Below are the code and all the weights of a small trained network. Each question names an input and a target symbol and asks about switching units off, where a switched-off unit gives its printed mean instead of its output.

import numpy as np


def w(rows, s, z=0):
    codes = np.array(rows[::2]) - 128.0
    scale = np.full(codes.shape[1], s)
    scale[-1] = z or s
    return codes * scale


def norm(h):
    return h / np.sqrt((h * h).mean(-1, keepdims=True) + 1e-5)


def f(y):
    return y / 2 * (1 + np.tanh(0.7978845608 * (y + 0.044715 * y**3)))


def softmax(a):
    e = np.exp(a - a.max(-1, keepdims=True))
    return e / e.sum(-1, keepdims=True)


def log_softmax(a):
    a = a - a.max(-1, keepdims=True)
    return a - np.log(np.exp(a).sum(-1, keepdims=True))


def net(x, mask):
    ids = ['βζημπσφψ'.index(c) for c in x.split()]
    T = len(ids)
    res = E[ids] + P[:T]
    u = 0
    for l in range(2):
        r = norm(res)
        for j in range(2):
            rows = slice(4 * j, 4 * j + 4)
            q, k, v = (r @ M[l][rows].T for M in (Q, K, V))
            z = softmax(np.where(np.tri(T) > 0, q @ k.T / 4**0.5, -1e9)) @ v
            o = O[l][rows]
            res = res + np.where(mask[u + j], z, o[:, -1]) @ o[:, :-1]
        u += 2
        y = f(norm(res) @ A[l][:, :-1].T + A[l][:, -1])
        res = res + np.where(mask[u : u + 4], y, B[l][:, -1]) @ B[l][:, :-1]
        u += 4
    return log_softmax(norm(res)[-1] @ U[:, :-1].T + U[:, -1])


Q, K, V, O, A, B = {}, {}, {}, {}, {}, {}
E = w([
[153,159,145,80,156,17,164],'β',
[120,131,182,153,137,67,148],'ζ',
[86,56,103,1,166,232,103],'η',
[143,171,177,174,167,66,63],'μ',
[164,248,146,126,101,83,64],'π',
[53,178,154,178,73,81,6],'σ',
[60,137,204,85,76,92,140],'φ',
[143,201,184,222,85,166,96],'ψ',
],0.013)
P = w([
[204,119,34,236,71,3,168],'0',
[107,253,206,122,173,26,159],'1',
[120,249,185,88,186,100,142],'2',
[151,189,192,64,143,132,114],'3',
[183,145,211,51,123,159,93],'4',
[185,123,229,23,123,196,88],'5',
],0.007)
Q[0] = w([
[52,181,57,159,116,131,174],'L0H0',
[149,44,132,129,91,103,155],'L0H0',
[54,104,150,124,141,105,148],'L0H0',
[132,176,181,83,68,135,75],'L0H0',
[118,78,6,157,134,166,186],'L0H1',
[134,145,194,173,86,73,112],'L0H1',
[144,76,61,155,62,122,137],'L0H1',
[128,185,183,99,105,95,68],'L0H1',
],0.015)
K[0] = w([
[120,84,85,197,129,88,227],'L0H0',
[121,151,104,102,220,94,132],'L0H0',
[166,88,153,171,151,138,131],'L0H0',
[103,172,227,136,69,196,128],'L0H0',
[154,153,99,165,134,14,164],'L0H1',
[72,106,158,81,112,150,185],'L0H1',
[118,113,144,122,138,54,250],'L0H1',
[75,77,135,100,130,180,113],'L0H1',
],0.015)
V[0] = w([
[180,115,153,172,134,231,135],'L0H0',
[56,42,191,168,210,119,120],'L0H0',
[79,134,124,185,80,137,121],'L0H0',
[124,146,128,94,48,101,212],'L0H0',
[120,67,14,25,142,135,85],'L0H1',
[180,148,107,80,98,99,167],'L0H1',
[212,112,85,128,147,67,123],'L0H1',
[190,205,246,101,146,138,120],'L0H1',
],0.011)
O[0] = w([
[74,116,88,155,158,92,209,11],'L0H0',
[185,74,104,27,102,29,186,72],'L0H0',
[165,144,127,144,2,183,168,139],'L0H0',
[113,68,136,112,138,250,55,100],'L0H0',
[213,110,215,207,129,166,148,140],'L0H1',
[133,69,109,222,166,179,95,132],'L0H1',
[85,64,152,169,189,92,140,127],'L0H1',
[104,172,72,92,215,119,84,254],'L0H1',
],0.0091,0.0062)
A[0] = w([
[56,126,38,106,175,108,150,252],'L0N0',
[132,165,52,108,110,143,164,58],'L0N1',
[79,38,70,129,138,157,125,12],'L0N2',
[53,9,66,80,117,145,163,171],'L0N3',
],0.015,0.0031)
B[0] = w([
[175,103,193,215,181,102,147,251],'L0N0',
[35,115,149,140,76,160,178,145],'L0N1',
[186,122,42,55,109,197,202,138],'L0N2',
[247,237,76,107,99,167,171,157],'L0N3',
],0.013,0.012)
Q[1] = w([
[49,109,94,104,93,39,64],'L1H0',
[111,72,92,183,184,103,83],'L1H0',
[91,147,24,60,150,168,146],'L1H0',
[193,86,143,100,124,136,172],'L1H0',
[191,88,86,8,171,102,82],'L1H1',
[165,119,61,122,124,196,158],'L1H1',
[174,203,107,144,105,146,117],'L1H1',
[184,137,201,132,134,189,165],'L1H1',
],0.012)
K[1] = w([
[68,251,139,66,159,116,61],'L1H0',
[145,171,139,144,203,122,121],'L1H0',
[165,178,243,132,110,170,113],'L1H0',
[185,63,86,120,81,102,119],'L1H0',
[130,145,194,88,146,196,158],'L1H1',
[180,80,198,161,98,136,110],'L1H1',
[82,160,130,188,87,165,129],'L1H1',
[166,117,85,184,68,142,149],'L1H1',
],0.015)
V[1] = w([
[155,106,124,75,199,229,167],'L1H0',
[114,192,165,165,79,188,197],'L1H0',
[179,156,107,138,170,65,230],'L1H0',
[214,110,38,100,52,125,116],'L1H0',
[131,187,161,117,157,203,116],'L1H1',
[242,178,110,131,76,95,175],'L1H1',
[146,111,4,131,196,195,164],'L1H1',
[105,207,89,236,71,98,64],'L1H1',
],0.012)
O[1] = w([
[93,6,129,106,121,153,119,85],'L1H0',
[80,104,155,147,163,103,195,118],'L1H0',
[136,90,76,206,62,108,118,156],'L1H0',
[88,137,164,129,150,65,57,30],'L1H0',
[136,141,136,176,170,137,118,186],'L1H1',
[130,210,144,139,121,105,133,154],'L1H1',
[140,121,103,219,77,149,91,22],'L1H1',
[31,145,107,95,105,133,85,254],'L1H1',
],0.016,0.0082)
A[1] = w([
[160,141,113,10,105,167,95,122],'L1N0',
[148,104,83,98,158,5,165,1],'L1N1',
[153,173,150,103,153,98,137,68],'L1N2',
[92,194,132,126,113,114,170,81],'L1N3',
],0.017,0.0045)
B[1] = w([
[236,77,150,70,89,75,188,226],'L1N0',
[145,59,162,218,124,3,109,193],'L1N1',
[75,107,59,152,95,113,33,253],'L1N2',
[62,41,100,161,49,129,190,239],'L1N3',
],0.014,0.0061)
U = w([
[160,121,220,166,171,99,212,152],'β',
[69,125,101,178,118,138,211,117],'ζ',
[217,214,73,145,63,131,139,6],'η',
[105,171,141,153,220,157,69,148],'μ',
[119,5,92,123,100,147,74,121],'π',
[97,185,150,67,79,49,130,139],'σ',
[206,95,147,47,115,134,80,240],'φ',
[140,111,120,201,143,16,91,129],'ψ',
],0.012,0.0022)

Each question gives the input, a string of symbols that net reads in full, and the target symbol t.
The units are the heads (4 rows each of Q, K, V and O) and the neurons (one row each of A and B). Each row of codes is followed by its name. A weight is (code - 128) times the scale printed after its matrix; where a second scale follows, it is the last column's (O, A, B and U).
mask holds one flag per unit, layer by layer, with each layer's heads first. A switched-off unit (its flag False) gives its mean, the last column of its rows in O or B, instead of its output. The means were averaged over made-up inputs and are rounded, as every weight is.
A unit's drop is (log p(t) with every unit on - log p(t) with that unit switched off) / (log p(t) with every unit on - log p(t) with every unit switched off).
The circuit of an input: a set's keep is (log p(t) with only the set's units on - log p(t) with every unit switched off) / (log p(t) with every unit on - log p(t) with every unit switched off). Starting from all 12 units, units are removed one at a time, each time the one whose removal leaves the highest keep (on an exact tie, the one counted first), for as long as the keep stays at least 0.8.
units of the circuit, in order: the units of the circuit, biggest drop first
unit that matters most: the unit with the biggest drop
k most important neurons: the k neurons with the biggest drops, biggest first
top k neurons in layer l: the k neurons of layer l with the biggest drops, biggest first
drop when u is switched off: that unit's drop, to one decimal
input μ ψ π σ π σ, target σ: unit that matters most -> L0N0
input φ π ζ η, target μ: 2 most important neurons -> L0N3; L0N0
input π π η μ β, target π: units of the circuit, in order -> L1H0; L0N2; L0H1
input β η μ π ζ, target φ: units of the circuit, in order -> L0H0; L1H0; L0N0; L0H1
input μ σ η φ μ, target η: units of the circuit, in order -> L0H1; L1H0
input μ μ σ φ σ, target φ: units of the circuit, in order -> L1N0; L0H0
input ψ π ζ η, target ζ: top 2 neurons in layer 0 -> L0N3; L0N0
input μ ψ β β, target ζ: 3 most important neurons -> L0N1; L0N0; L1N3
input μ η μ μ π μ, target η: units of the circuit, in order -> L1H0; L0H1
input π μ μ π σ π, target σ: units of the circuit, in order -> L1H0; L0N0
input η μ η η, target β: 2 most important neurons -> L0N0; L0N2
input μ η μ σ μ σ, target η: units of the circuit, in order -> L0H1; L1H0
input μ σ η, target η: 2 most important neurons -> L0N3; L0N0
input μ ψ μ ζ, target ζ: unit that matters most -> L0N1
input ψ μ η, target ζ: top 2 neurons in layer 0 -> L0N0; L0N1
input φ σ μ η, target μ: 2 most important neurons -> L0N0; L0N3
input μ μ μ μ β, target ψ: 2 most important neurons -> L1N1; L0N0
input φ φ φ π η μ, target μ: 2 most important neurons -> L0N0; L1N0
input ψ ζ η μ, target ζ: 2 most important neurons -> L0N3; L0N0
input μ ζ μ μ μ π, target μ: units of the circuit, in order -> L0H0
input ζ φ μ ζ ψ, target ζ: 2 most important neurons -> L0N0; L0N1
input η β φ, target β: drop when L0H1 is switched off -> 2.4
input φ μ μ, target φ: drop when L1H0 is switched off -> 0.5
input η μ π μ π, target β: drop when L1H0 is switched off -> 0.1
input ψ σ μ μ, target σ: drop when L1H1 is switched off -> 0.3
